Below is a small trained network, with its code and all its weights. Each question gives an input and a class and asks what happens when units are switched off, that is, made to give their printed mean instead of their output.

import numpy as np


def w(rows, s, z=0):
    codes = np.array(rows[::2]) - 128.0
    scale = np.full(codes.shape[1], s)
    scale[-1] = z or s
    return codes * scale


def f(y):
    return y / 2 * (1 + np.tanh(0.7978845608 * (y + 0.044715 * y**3)))


def log_softmax(a):
    a = a - a.max(-1, keepdims=True)
    return a - np.log(np.exp(a).sum(-1, keepdims=True))


def net(x, mask):
    res = np.array(x, float).reshape(1, 5) / 4 @ E
    y = f(res @ A[0][:, :-1].T + A[0][:, -1])
    res = res + np.where(mask, y, B[0][:, -1]) @ B[0][:, :-1]
    return log_softmax(res[-1] @ U[:, :-1].T + U[:, -1])


A, B = {}, {}
E = w([
[33,75,118],'x0',
[32,221,209],'x1',
[52,218,43],'x2',
[88,122,77],'x3',
[159,2,165],'x4',
],0.0063)
A[0] = w([
[126,110,123,150],'n1',
[134,163,115,50],'n2',
[144,134,162,91],'n3',
[138,95,254,136],'n4',
[172,171,113,103],'n5',
[156,168,119,90],'n6',
[109,147,105,63],'n7',
[102,124,145,3],'n8',
[149,113,118,104],'n9',
[133,110,126,148],'n10',
[156,138,144,157],'n11',
[159,104,112,77],'n12',
[104,107,126,144],'n13',
[125,123,137,148],'n14',
[162,182,110,114],'n15',
[139,129,187,36],'n16',
[161,204,109,86],'n17',
[32,170,78,38],'n18',
[121,118,158,141],'n19',
[150,162,127,73],'n20',
[156,171,134,84],'n21',
[74,152,101,76],'n22',
[148,110,134,49],'n23',
[145,125,199,133],'n24',
[123,119,174,143],'n25',
[149,126,207,58],'n26',
[139,112,121,119],'n27',
[138,113,123,76],'n28',
[64,159,92,73],'n29',
],0.017,0.0045)
B[0] = w([
[125,144,164,143],'n1',
[164,149,87,139],'n2',
[122,112,75,135],'n3',
[48,132,89,242],'n4',
[139,55,117,161],'n5',
[148,84,92,149],'n6',
[150,147,93,144],'n7',
[118,120,76,119],'n8',
[129,106,171,143],'n9',
[122,134,163,145],'n10',
[122,82,118,151],'n11',
[128,84,208,158],'n12',
[118,166,159,146],'n13',
[120,135,129,136],'n14',
[152,64,112,174],'n15',
[98,109,70,143],'n16',
[190,85,89,195],'n17',
[123,252,141,254],'n18',
[105,145,119,146],'n19',
[155,106,72,136],'n20',
[158,110,44,148],'n21',
[126,172,115,190],'n22',
[127,101,144,133],'n23',
[94,105,96,180],'n24',
[98,143,111,158],'n25',
[94,90,88,170],'n26',
[128,123,162,139],'n27',
[131,118,146,127],'n28',
[131,191,120,211],'n29',
],0.036,0.0078)
U = w([
[79,75,187,218],'0',
[197,71,96,29],'1',
[140,205,111,115],'2',
[2,84,105,1],'3',
[58,115,173,252],'4',
],0.0079,0.005)

Each question gives the input, the list of numbers given to net, and the class t.
The units are the neurons (one row each of A and B). Each row of codes is followed by its name. A weight is (code - 128) times the scale printed after its matrix; where a second scale follows, it is the last column's (A, B and U).
mask holds one flag per neuron, in row order. A switched-off neuron (its flag False) gives its mean, the last column of its row in B, instead of its output. The means were averaged over made-up inputs and are rounded, as every weight is.
A unit's drop is (log p(t) with every unit on - log p(t) with that unit switched off) / (log p(t) with every unit on - log p(t) with every unit switched off).
The circuit of an input: a set's keep is (log p(t) with only the set's units on - log p(t) with every unit switched off) / (log p(t) with every unit on - log p(t) with every unit switched off). Starting from the 12 units with the biggest drops (on a tie, the unit counted first), units are removed one at a time, each time the one whose removal leaves the highest keep (on an exact tie, the one counted first), for as long as the keep stays at least 0.8.
circuit, biggest first: the units of the circuit, biggest drop first
most important unit: the unit with the biggest drop
top k neurons: the k neurons with the biggest drops, biggest first
drop when u is switched off: that unit's drop, to one decimal
input [-6,1,7,-1,7], class 1: circuit, biggest first	(n18 n4)
input [-8,2,5,5,-8], class 1: most important unit	n17
input [-2,4,-1,-8,-4], class 3: circuit, biggest first	(n4 n26)
input [0,-1,8,-6,5], class 4: top 2 neurons	(n18 n29)
input [-5,-3,0,0,1], class 1: circuit, biggest first	(n4 n18)
input [-6,-3,-7,4,0], class 0: top 2 neurons	(n12 n9)
input [-4,-7,4,-5,2], class 1: top 2 neurons	(n4 n18)
input [0,-4,5,-6,4], class 4: top 3 neurons	(n17 n15 n5)
input [2,-8,-8,2,2], class 0: top 2 neurons	(n12 n18)
input [1,-2,6,8,8], class 2: top 2 neurons	(n4 n5)
input [-8,6,-4,-6,-2], class 3: drop when n4 is switched off	0.1
input [-2,2,-8,2,0], class 3: drop when n3 is switched off	0.0
input [2,-6,-8,-2,0], class 3: drop when n4 is switched off	1.4
input [-3,-6,-3,0,7], class 0: top neuron	(n12)
